Below is a small trained network, with its code and all its weights. Each question gives an input and a class and asks what happens when units are switched off, that is, made to give their printed mean instead of their output.

import numpy as np


def w(rows, s, z=0):
    codes = np.array(rows[::2]) - 128.0
    scale = np.full(codes.shape[1], s)
    scale[-1] = z or s
    return codes * scale


def norm(h):
    return h / np.sqrt((h * h).mean(-1, keepdims=True) + 1e-5)


def f(y):
    return y / 2 * (1 + np.tanh(0.7978845608 * (y + 0.044715 * y**3)))


def log_softmax(a):
    a = a - a.max(-1, keepdims=True)
    return a - np.log(np.exp(a).sum(-1, keepdims=True))


def net(x, mask):
    res = np.array(x, float).reshape(1, 2) / 4 @ E
    u = 0
    for l in range(2):
        y = f(norm(res) @ A[l][:, :-1].T + A[l][:, -1])
        res = res + np.where(mask[u : u + 3], y, B[l][:, -1]) @ B[l][:, :-1]
        u += 3
    return log_softmax(norm(res)[-1] @ U[:, :-1].T + U[:, -1])


A, B = {}, {}
E = w([
[229,70,216,104,79,198,225,119,64,111,93],'x0',
[145,36,52,99,189,114,86,100,143,47,2],'x1',
],0.0084)
A[0] = w([
[182,67,111,81,111,142,179,104,96,127,55,62],'0.n0',
[254,50,153,51,99,65,167,138,138,18,107,146],'0.n1',
[136,141,172,89,63,169,178,160,144,149,145,11],'0.n2',
],0.007,0.0011)
B[0] = w([
[98,203,59,32,105,16,216,66,40,131,65,226],'0.n0',
[223,92,67,2,98,85,135,95,62,121,70,254],'0.n1',
[173,90,163,213,78,111,160,76,175,222,112,192],'0.n2',
],0.0076)
A[1] = w([
[206,249,187,255,15,114,211,181,118,178,202,66],'1.n0',
[55,237,148,116,145,73,152,195,169,150,153,9],'1.n1',
[91,125,21,71,203,115,44,117,192,149,24,59],'1.n2',
],0.0061,0.0012)
B[1] = w([
[41,104,122,60,104,178,65,148,172,88,96,254],'1.n0',
[253,107,143,140,178,107,144,114,51,156,87,184],'1.n1',
[103,130,159,180,88,159,188,131,168,101,172,235],'1.n2',
],0.014,0.0097)
U = w([
[16,111,124,231,115,106,182,131,237,43,200,120],'0',
[179,136,145,82,207,68,11,167,63,204,130,88],'1',
[15,70,162,63,77,175,68,150,220,134,128,129],'2',
[226,149,123,231,202,3,169,115,93,181,228,3],'3',
[165,84,67,52,72,71,212,76,59,107,100,250],'4',
],0.013,0.0014)

Each question gives the input, the list of numbers given to net, and the class t.
The units are the neurons (one row each of A and B). Each row of codes is followed by its name. A weight is (code - 128) times the scale printed after its matrix; where a second scale follows, it is the last column's (A, B and U).
mask holds one flag per neuron, layer by layer. A switched-off neuron (its flag False) gives its mean, the last column of its row in B, instead of its output. The means were averaged over made-up inputs and are rounded, as every weight is.
A unit's drop is (log p(t) with every unit on - log p(t) with that unit switched off) / (log p(t) with every unit on - log p(t) with every unit switched off).
The circuit of an input: a set's keep is (log p(t) with only the set's units on - log p(t) with every unit switched off) / (log p(t) with every unit on - log p(t) with every unit switched off). Starting from all 6 units, units are removed one at a time, each time the one whose removal leaves the highest keep (on an exact tie, the one counted first), for as long as the keep stays at least 0.8.
units of the circuit, in order: the units of the circuit, biggest drop first
most important unit: the unit with the biggest drop
top k neurons: the k neurons with the biggest drops, biggest first
top k neurons in layer l: the k neurons of layer l with the biggest drops, biggest first
drop of u: that unit's drop, to one decimal
input [-2,7], class 0: units of the circuit, in order : (1.n2)
input [-6,-4], class 1: top 4 neurons : (1.n1; 0.n1; 1.n2; 0.n0)
input [-7,-2], class 3: top 2 neurons in layer 1 : (1.n1; 1.n0)
input [-3,-3], class 1: top 2 neurons : (1.n1; 0.n2)
input [-8,-5], class 1: top 2 neurons in layer 1 : (1.n1; 1.n2)
input [-7,-5], class 1: top 3 neurons : (1.n1; 1.n2; 0.n1)
input [-8,1], class 0: top 2 neurons : (1.n2; 0.n0)
input [-3,-2], class 1: top 2 neurons in layer 0 : (0.n1; 0.n0)
input [-6,-7], class 1: top 2 neurons : (1.n1; 1.n2)
input [-2,-2], class 1: top 2 neurons in layer 0 : (0.n1; 0.n2)
input [-5,-7], class 1: top 3 neurons : (1.n1; 1.n2; 0.n2)
input [-1,-2], class 2: top 2 neurons : (1.n0; 0.n0)
input [-5,-1], class 3: top 3 neurons : (1.n1; 1.n0; 0.n1)
input [5,-4], class 2: most important unit : 1.n0
input [-3,-1], class 3: top 2 neurons : (0.n1; 0.n2)
input [5,-3], class 2: drop of 0.n2 : 0.4
input [-6,-3], class 3: drop of 1.n1 : 0.4
input [-8,8], class 0: drop of 0.n1 : 0.0
